A new row, then what is left of it after taking away its nearest point in the smallest flat space through zero that holds the last named rows above it.
sezo (2 x 16):
[[-34.3  38.5   6.8  19.7  -6.3   5.3  -7.5   7.9 -14.5 -17.4  34.0 -18.1
    0.3  33.5   5.1  18.5]
 [-17.5  40.9  -2.4   6.1  -5.7   9.1 -16.0   3.3  -7.7  -9.6  24.1  -6.8
   -1.8  39.5  -8.1  24.9]]
New rows:
[ 25.1   7.1   6.0 -34.6  58.6  -4.7  -2.0  19.1   6.0  35.3 -28.5  27.8
 -18.2   4.8 -12.4   7.2] => [ -5.8  13.5  19.9 -11.6  56.2  -8.4   7.4  27.2  -6.6  20.6  -6.9   8.3
 -15.3   5.2   6.4   3.3]
[-11.5  25.4 -11.8 -40.6  -5.9  50.8 -12.8 -12.7  14.1  19.8   3.5  14.2
 -11.1  28.1 -27.9  26.1] => [-27.4  -4.4   4.5 -22.6  -3.3  38.9  11.0  -7.4   8.1  13.4   4.1   0.4
  -6.6  -6.5  -1.6   0.1]
[ -4.6  -6.1  31.6  29.7   0.0  -6.3  42.1  11.8 -19.1  -4.9  28.2 -25.4
 -34.4  -7.0  14.4  -6.4] => [ 23.5   0.1  15.6   6.6   0.8   0.7  26.7   4.0  -7.8   8.1  12.3  -6.3
 -38.1   5.3  -8.7   5.9]

voz (4 x 16):
[[ 33.9 -21.8  -5.3  28.6  16.9   8.5 -36.1 -24.5  -5.2 -16.9  12.6   4.7
    6.7  10.1 -33.7   8.0]
 [-21.9  -6.2  -9.2  -6.5  31.6 -10.8   9.8  12.1 -19.4  31.7   8.4 -10.9
   -1.4 -14.5   1.1  -3.3]
 [ 22.3 -31.8 -14.2  13.0  31.3  -3.4 -32.0 -11.6  -9.2  12.1  13.3   6.6
   25.8   1.3 -32.6  -1.4]
 [  9.1 -21.9  -7.1  23.9  13.7   7.9 -32.8   2.4 -13.7  25.1  20.7  12.0
   12.7  12.2 -16.3  -9.6]]
New rows:
[ 41.9  -5.4 -18.4 -15.0 -32.9 -14.0  26.3   2.9   9.2  28.8 -18.9  13.3
   8.4 -19.1 -35.7  -1.0] => [ 32.2   2.9 -13.6   5.7 -27.7  -3.5  25.9   3.8  -6.8  29.6  -6.8   4.6
 -20.4 -15.5 -31.4   3.3]
[  5.7   1.8  15.5 -22.3  -6.6  -9.1  27.8   6.3  32.5 -21.3 -33.9   2.3
  44.7 -15.1  12.8  14.5] => [-1.5 -2.4 16.3 17.2  9.7  8.0  7.2  9.8  3.7 -2.5 -5.8 -0.9 18.1 -3.7
  8.0 13.2]

Pazo (3 x 16):
[[-10.4 -31.1 -38.4  -4.7 -24.4 -37.8   3.1  -5.0 -32.5  48.4 -24.9  13.2
   36.7 -10.6 -29.0 -23.9]
 [-23.5   9.4 -35.9  36.1 -40.3 -12.0 -20.8 -31.2   1.5  -2.0 -32.0  12.1
   39.3   4.4  35.1 -49.5]
 [-15.9 -32.1 -31.8 -17.2  -5.1 -29.6  -0.2  19.9 -28.5  49.6 -15.8  -1.1
   33.6  -2.9 -39.9   3.2]]
New rows:
[ -2.2 -27.4  -5.3  -8.1 -18.7   3.4  -9.1  26.0  -0.6  36.6  -4.9 -15.5
 -22.8 -13.6 -57.7  22.6] => [ -2.7  -6.2  -1.4  14.8 -30.7  15.4 -17.1   4.0  15.8   8.6  -8.2 -10.8
 -26.2 -10.0 -22.7   2.8]
[-17.8 -20.1 -23.4  12.4  -7.0 -38.7  31.6  36.4   9.6   2.6 -12.1   8.6
  29.5 -21.3  -9.9  20.6] => [ -6.0  -6.2  -6.0  19.3  -5.0 -25.8  35.2  24.2  21.5 -20.4  -3.3  11.6
   9.9 -22.7   7.2  17.8]

diz, 2 rows:
[[ 28.3  17.5  28.4  -3.2  30.8  28.1   2.1 -16.9  15.8  -7.8 -15.2  12.1
   -0.2 -15.5   5.7   1.8]
 [ 15.9   6.6  15.9  53.2  11.3  29.7 -28.3 -37.0 -16.6  23.8 -34.4  13.0
  -29.6   2.0   4.0  53.3]]
New rows:
[ -7.9  -6.3  26.8 -13.1 -60.7   1.8  -3.5  -2.6   8.8   6.9   0.2 -20.2
 -21.1  -6.2 -10.3  52.2] => [  0.1  -0.5  34.8 -29.5 -50.3   5.8   5.4   0.4  20.4  -3.2   3.2 -18.5
 -12.9 -13.6  -8.9  38.0]
[ 27.6  22.5  25.4  14.2  21.5  16.4 -13.9 -16.9   6.7 -12.0 -14.9   4.4
   9.5 -17.6   5.3   8.7] => [  4.5   8.7   2.3   9.4  -2.8  -8.4 -11.7   0.6  -2.7  -9.4   1.0  -6.3
  13.6  -6.4   0.5   0.2]
[ 14.9  18.2  25.1 -45.6  57.4 -12.0   3.1  16.0  28.3  -4.7   5.0  -7.9
  12.1 -29.1   5.7 -19.7] => [ -5.9   3.4   4.2 -10.3  31.1 -24.3 -16.1  11.9   1.4  17.9   0.7 -13.1
  -5.4 -11.3   2.0  10.3]

lefur:
[[  4.1  28.2  10.8   8.0  27.2 -39.4  16.6  -3.8  11.4 -30.8  23.4  25.7
  -33.3   7.1  72.2  42.1]
 [ 40.7   7.5  28.7  11.5  20.7 -28.1   8.2  -2.8 -17.3 -16.9  35.0  18.7
  -42.5  18.1  20.5  22.5]
 [-23.0  39.7 -14.3   5.9  28.0 -40.8  17.1  -3.2  11.7 -29.0   7.9   8.8
  -22.7  -4.3  78.6  28.6]]
New rows:
[ 17.2 -19.7  32.2  -7.6 -15.8  -2.3   6.9   8.6 -52.2  28.0  -8.8  24.1
 -20.6 -18.1 -22.8 -10.3] => [-11.3  -6.3  16.9 -10.9 -13.3  -7.4  11.7   8.2 -32.2  20.5 -20.0  26.2
 -10.6 -27.3   9.4  -0.2]
[ 16.0  -7.5  -7.6 -12.1  14.6 -13.8   2.6  32.6 -29.2  -6.9  -4.6 -15.7
   2.7  -8.2  22.6 -40.5] => [ 17.2 -18.6   5.4 -16.6   5.6  -2.3   1.4  32.7  -7.8  -6.9  -5.8   1.9
  13.7  -6.2  25.9 -24.2]

Vig (4 x 16):
[[ 11.6  48.5  -8.4   6.2 -21.0 -18.2 -11.2 -11.7   4.9  30.9  33.2  22.8
   10.5 -23.2  36.2   5.6]
 [ 25.8   4.6  -8.4 -18.3 -13.9 -34.8   5.8 -21.2  13.9 -15.7  27.9  -8.7
   28.6   1.1  19.6   6.9]
 [  9.8  34.3 -23.9 -20.4  -0.7 -39.4  -2.6  -3.5  20.2 -16.4  36.0  -8.4
    8.3 -14.0   5.4  18.4]
 [ 36.8 -11.4  -1.5 -16.7 -22.5 -32.4  11.9 -26.6   9.2 -19.2  25.8  -6.5
   39.8   9.5  26.1  -4.9]]
New rows:
[ 21.0  50.7  28.2  18.6  21.9  -5.0   6.9   6.5   3.3   6.5   3.9  -4.2
  -7.1 -27.5  43.5 -16.0] => [ 17.9  21.7  32.7  10.2  32.9  -1.7  13.9   5.5   4.5 -13.1 -12.0 -22.2
  -7.2 -13.1  26.6 -13.4]
[-10.3  43.2 -39.9  37.4 -18.3 -16.4  -6.3  -2.7  19.0 -30.4  25.0 -24.9
  16.1  18.4  16.9  19.0] => [-17.1  15.8 -22.8  49.8 -16.6  10.3  -3.7  -1.8   5.8 -21.3  -1.5 -22.0
  11.2  29.9  11.8   7.7]

Visi (4 x 16):
[[-29.6 -24.4  36.2  13.9 -21.1  31.2  -8.1 -23.1  -6.0 -36.8 -19.8  36.9
   -5.0 -13.7   1.3 -49.1]
 [-34.5 -15.8  29.5 -12.2  -5.3  45.4  -2.4   2.5 -19.6 -36.8  -6.6   9.6
  -18.6 -31.0   3.8 -19.4]
 [ -7.1 -37.5   4.1  29.0  37.3  26.0  22.9  -8.6  16.5 -18.1 -14.2  34.0
   -2.5  -2.0 -30.1 -28.5]
 [  0.2 -23.1  43.9  20.9  -9.2  -0.4 -15.6   0.5  20.7 -38.6 -46.9  17.3
   -1.7 -46.1   0.3   0.9]]
New rows:
[ 16.8   2.1 -16.8 -10.4  -0.3  -1.7  -3.0  -9.5 -12.2  18.5  24.6  -8.9
  -2.4  47.8 -28.6  -6.2] => [ 13.9  -7.6   9.6  -7.6  -5.4   2.5 -13.0  -2.0  -5.9  -5.7   0.5  -7.5
  -7.9  13.9 -25.0   2.7]
[-31.5  -6.1  10.9 -29.9 -10.1  35.3  -6.9   8.3 -30.2  -3.7   7.2   2.1
 -24.1  14.0   6.4  -4.1] => [ -3.4  -9.6   6.0  -6.1  -1.6   1.9  -7.3   6.5  -1.6   6.8 -10.5   6.4
 -10.3  17.9  -2.3   9.7]
[ -9.9 -24.1 -29.7   0.0  22.4   2.8  -3.5  18.2  -0.4  25.6 -34.5   1.4
   1.2   5.1  12.0  52.0] => [-23.5 -23.6 -20.5   0.4  -0.6  10.1 -11.4   1.7 -10.5  20.0 -32.5  14.5
   2.6  13.9  20.2  25.3]

bez:
[[  2.5  -3.3  33.2  -7.8  49.9 -13.5  35.7  41.4  31.6 -15.8  16.6 -31.3
   23.5   3.3 -39.4 -17.6]
 [  5.0  35.2   3.0   2.2  -2.1  -2.0   1.1  24.0   5.1  14.0  26.2 -41.3
  -26.0 -20.8 -12.9 -30.6]
 [ 16.0  14.3  -6.3  -8.7  24.3  -1.1  -6.9  26.3  -5.5 -11.8   1.3 -10.1
    2.8   3.8 -20.7 -29.0]
 [  9.8  12.7   9.2  -6.0  38.2 -15.9  11.0  18.5   5.5  -3.1   8.6  -9.6
    3.5  -3.0 -25.7  -4.0]]
New rows:
[-51.3 -31.9  30.7 -37.5   0.1  12.0   5.7  -3.2  -5.2 -41.2  17.7  18.9
  21.3   5.6  -3.6   7.9] => [-40.2   2.3  15.7 -36.7  -0.2   5.4 -10.4  -3.0 -21.5 -25.3  27.3  11.4
  -6.7 -10.6  -6.6   0.3]
[ 16.8  -9.3   3.1  43.1  -3.0 -22.2 -10.7 -25.9 -46.9 -14.8   5.3  -2.0
 -19.8 -56.1   3.9 -15.1] => [ 12.0 -29.4  15.3  40.6   3.7 -17.7   2.1 -15.9 -33.2 -28.9   1.8  -4.6
   0.8 -44.7  -1.1 -19.9]

Bepoz:
[[  6.5  11.5  29.8 -45.5  13.5  -0.2  53.7  -6.1   9.8  -3.0   8.4   7.1
   -0.4 -28.5  -2.0 -30.4]
 [-30.4 -16.6 -18.2  -7.2  26.3  -2.6 -10.8  12.3 -23.5   4.8 -13.1  -1.6
  -27.6  24.8   6.8  11.2]]
New rows:
[-12.9   1.6 -17.7 -27.7  33.6  15.2  19.8  19.3 -14.9  13.4  -6.8 -14.6
 -27.7   7.6  12.9  -0.1] => [ 11.4  11.4 -14.4  -1.5   4.3  17.6   6.1  11.0   1.8  10.4   1.3 -16.3
  -2.9  -2.2   7.7   3.1]
[ 14.4  26.9  15.1  29.1 -17.9  -4.2  -5.3  13.6   2.1  13.0  12.6   5.0
  43.6 -14.8 -15.1  15.3] => [ -9.0  17.0  10.4   6.7   9.2  -6.5   4.9  21.8 -14.3  16.0   4.5   6.2
  20.1  -4.1 -10.1  13.8]
[-26.8 -15.9 -39.5  20.9  -0.2  -5.3 -22.7   4.6  -7.1  -7.6 -17.1 -39.1
  -2.8  32.0  21.1  16.1] => [ -8.9  -1.7 -14.4  -1.0  -5.1  -4.2  12.2  -4.6   9.4 -11.5  -6.3 -34.4
  10.0   4.5  16.8  -6.0]

Rivof:
[[-23.3   6.5  36.4  39.0 -20.6 -21.3  -9.1  10.5   5.4  -4.0 -43.4 -13.5
  -10.1   1.2 -18.1 -14.4]
 [-15.2  14.4  19.8 -24.7   8.8   0.1 -27.8 -19.7 -18.7 -31.0  31.3 -24.9
   10.1  23.9 -32.5 -47.2]
 [ -9.3  11.2   0.0 -11.7  12.9  11.6 -23.6  -5.0 -21.7 -15.6  -3.6 -27.9
  -18.2  13.3 -13.2 -11.8]
 [  5.4  29.9 -49.1   1.0  -4.1  -2.2  79.3  -4.9  20.0  27.5  30.9  -1.1
   22.5  33.8   4.1  -3.6]]
New rows:
[  8.1 -32.0  36.9  28.0 -26.4 -19.1  12.8   3.5 -17.1 -21.7 -22.4  12.4
   2.8 -14.7   2.6   0.2] => [ 13.1 -18.3   5.9   5.6  -9.8  -1.9  23.4  -4.2 -29.0 -21.5  -1.9  -2.5
  -2.2   3.0   3.7   0.1]
[-18.7 -22.7 -26.1 -18.1   2.5  19.4 -30.2  -3.5 -26.8 -28.2  36.2  51.6
   9.0  17.5  -9.0   6.1] => [-30.7 -10.1 -23.9  14.3 -11.8   7.9  -9.1   7.7 -17.3 -16.2   3.2  41.4
  -0.8  24.9 -12.8   8.3]

zinu, 4 rows:
[[ 14.7 -40.5   7.0  -8.9   8.4  20.5  -3.3  13.4  -1.4  16.6  -4.7 -34.1
  -20.0  -1.7  13.6 -31.5]
 [  3.3 -27.2 -33.1 -22.0 -38.5 -28.7  29.0  -5.6  21.2  -9.9 -10.6  38.7
   45.2  14.4  46.8  12.9]
 [ 14.1 -17.9 -17.9 -26.8   5.4  18.8   6.3   9.7   4.5  14.5  13.5  -7.1
  -23.0  -3.4  49.9  12.0]
 [ 16.9 -16.6   5.4 -27.1   9.8  23.4 -13.6  -2.5  -4.6   6.6  13.0  16.2
  -26.8   7.1  13.2   8.9]]
New rows:
[ -7.0 -14.0 -14.7  27.4 -18.0   0.6  -0.8   8.5 -18.1  10.7 -17.0  53.5
 -27.5  14.0   2.6  36.6] => [-10.1 -18.8 -12.6  40.6 -14.0   1.4   2.9  17.9 -18.4  17.0 -23.7  21.9
 -29.1   6.1  -0.4  17.3]
[  5.1   1.9  29.8  16.6   8.6  12.7  -1.1  -7.3  13.3  29.9 -31.2 -20.1
   1.9 -14.5   1.9 -18.1] => [  5.8  10.2  21.5   5.5   3.1   8.9   0.6 -14.4  15.9  24.3 -24.4   6.7
   6.1  -9.6  12.1   3.6]
[  2.5 -26.6  -5.0   7.6 -36.2 -10.5  12.9  17.1  -5.5  10.1 -27.6 -13.0
  48.6   4.3   7.2  -5.0] => [  5.3  -0.8   5.1   1.0 -13.7  10.9  -5.9  13.3 -17.0  13.2  -7.0  -4.9
  14.7   0.5  -2.4  17.7]

vor, 3 rows:
[[  0.7 -32.6  -7.2 -18.7 -14.3   8.1  60.3 -17.5  20.2   0.6 -26.0  31.0
  -61.7  -6.2 -15.7  35.9]
 [-21.8  -5.9  -1.3 -18.2  -7.7  17.8  30.2 -29.4  16.6 -34.8 -34.0  29.7
  -73.0  24.1 -34.6  -6.7]
 [-21.5   8.3   2.6  -3.9  -7.7  17.3  -3.6 -23.7  10.8 -33.2 -28.2  12.1
  -43.1  40.4 -35.1 -20.1]]
New rows:
[-13.9   7.8  20.3  30.4  13.5 -34.3 -46.2 -10.7  32.2  -8.5  26.5 -29.9
   5.0   4.3 -32.7   0.7] => [-11.5  -5.4  16.5  17.6  15.7 -36.7 -15.5 -12.1  35.2  -5.9  26.3 -15.7
 -15.4 -17.4 -26.3  14.3]
[  7.9  -3.2 -19.9 -39.5  25.3 -14.7 -41.3   6.7  -5.4  15.5  18.1  28.0
 -22.8 -44.3  28.8  10.9] => [  7.0  -4.3 -18.1 -25.7   8.0  -4.7 -56.8  -1.9   4.6  16.5  -0.5  21.1
 -23.9  -6.2   5.5  16.5]

Nat:
[[-18.0 -20.2   7.9   3.8 -43.7  -9.6 -47.7 -29.6  17.7 -23.4  -9.2 -30.3
  -23.2  36.6  27.5 -35.7]
 [  6.8  -1.6   4.2  17.2 -42.1  32.1 -39.5 -46.4  19.6  -8.7 -10.2 -28.7
  -16.6  43.2  25.2 -12.1]
 [-22.7 -16.1  -1.8 -10.7 -10.1   4.2 -45.5 -15.7  15.9  -7.9 -16.0 -26.8
  -26.2  21.9   5.2 -17.4]]
New rows:
[ 10.9  -4.9   1.8  -9.7  37.1  22.3  -1.2  31.1  14.4  21.8 -26.5 -11.6
   1.5  12.5  -7.5  18.8] => [ 13.9  -9.6  11.7   2.3   8.9  -1.1   4.6  26.2  12.1   6.1 -16.8  -9.3
   8.2  19.3  11.8   0.5]
[  8.4  14.1 -35.2 -14.6  14.6  18.7 -16.1 -14.3   8.9   3.6 -32.5 -21.2
 -13.2   3.7   7.3  22.1] => [ 10.2  10.8 -27.0  -8.1   1.4 -13.7   3.9  -3.8  -0.1  -8.3 -19.3  -8.9
  -0.4  -4.3  17.6   9.2]

Kar:
[[-26.9 -15.8  25.1  19.1   2.1 -38.6  32.5 -29.3  30.4  31.3  19.4 -14.8
   32.9  -2.7  17.0  -1.2]
 [-23.1   3.4  16.5  17.8  -2.1 -17.9  24.1  -5.4  31.7  16.3  24.5  -4.3
   35.6  -3.8   4.9  -8.6]]
New rows:
[ 11.7  -7.9   3.4 -13.1  -0.4  19.1 -27.8  -0.6 -31.4 -26.2 -37.7   9.3
 -43.4   6.2 -17.8  46.4] => [-14.0   0.9  20.2   7.1  -3.9   3.7  -2.2  -0.8   5.4 -11.2  -8.2   7.0
  -1.7   1.5 -15.2  34.6]
[-23.7   4.4  23.4  -0.1  -7.1 -15.5  12.5 -11.5  27.7 -14.0  15.6 -16.3
  18.5  27.6  11.8  -8.8] => [ -9.0   4.3  12.3 -11.2  -6.3  -2.2  -3.3  -5.6   8.3 -25.7   1.0 -12.5
  -3.2  29.8   7.5  -4.3]
[-32.3  23.2  -7.8   6.5  11.6  -7.8   9.6  11.0  28.2   1.2  26.6  -0.2
  52.7 -12.6  -5.8  -6.5] => [-12.2   4.6 -17.5 -10.2  17.0  -6.3  -7.8  -2.5  -4.5  -3.2  -1.9  -4.2
  15.0  -7.9  -1.1   7.9]

tirel:
[[-46.6 -21.6   9.2  10.7  -6.6  17.2 -29.5  -2.2  28.0  49.4  -3.2 -28.7
   16.6 -13.6 -42.8 -46.7]
 [-51.4 -41.2   0.5  24.3   7.0  -7.2 -22.8  -0.5  19.5  38.4  14.3  10.5
   21.8 -21.9 -31.7 -46.1]
 [-21.0 -35.9  12.8   6.0  -4.7  21.7 -34.6   3.5  28.7   1.4   0.0 -10.3
    8.2 -23.6 -31.3 -18.3]
 [-39.7 -46.5   1.8  15.3   5.5   0.2 -66.2  -0.7  40.4  -1.5  -0.6  28.2
   13.8 -34.6 -32.0 -19.1]]
New rows:
[  7.9  10.4  -4.7  11.5  33.5 -40.7  14.1   0.8   9.3  50.2 -22.2   3.8
 -16.4  -0.3  -7.3  -2.6] => [ 24.0  -9.3   7.6   6.9  28.5 -19.6   9.5   7.7  16.8  20.3 -20.0  -4.6
 -20.9 -12.0 -12.4   9.0]
[ 29.6 -14.6  24.3 -36.9  12.0  39.8  -5.2   0.5 -24.3 -13.9  16.3 -29.0
  19.3 -42.8 -17.0  -4.4] => [ 13.3  10.4   4.2 -32.2  21.9   5.8 -14.0  -9.5 -30.0   7.6   9.9   0.7
  22.3 -31.4  -4.3  -6.3]
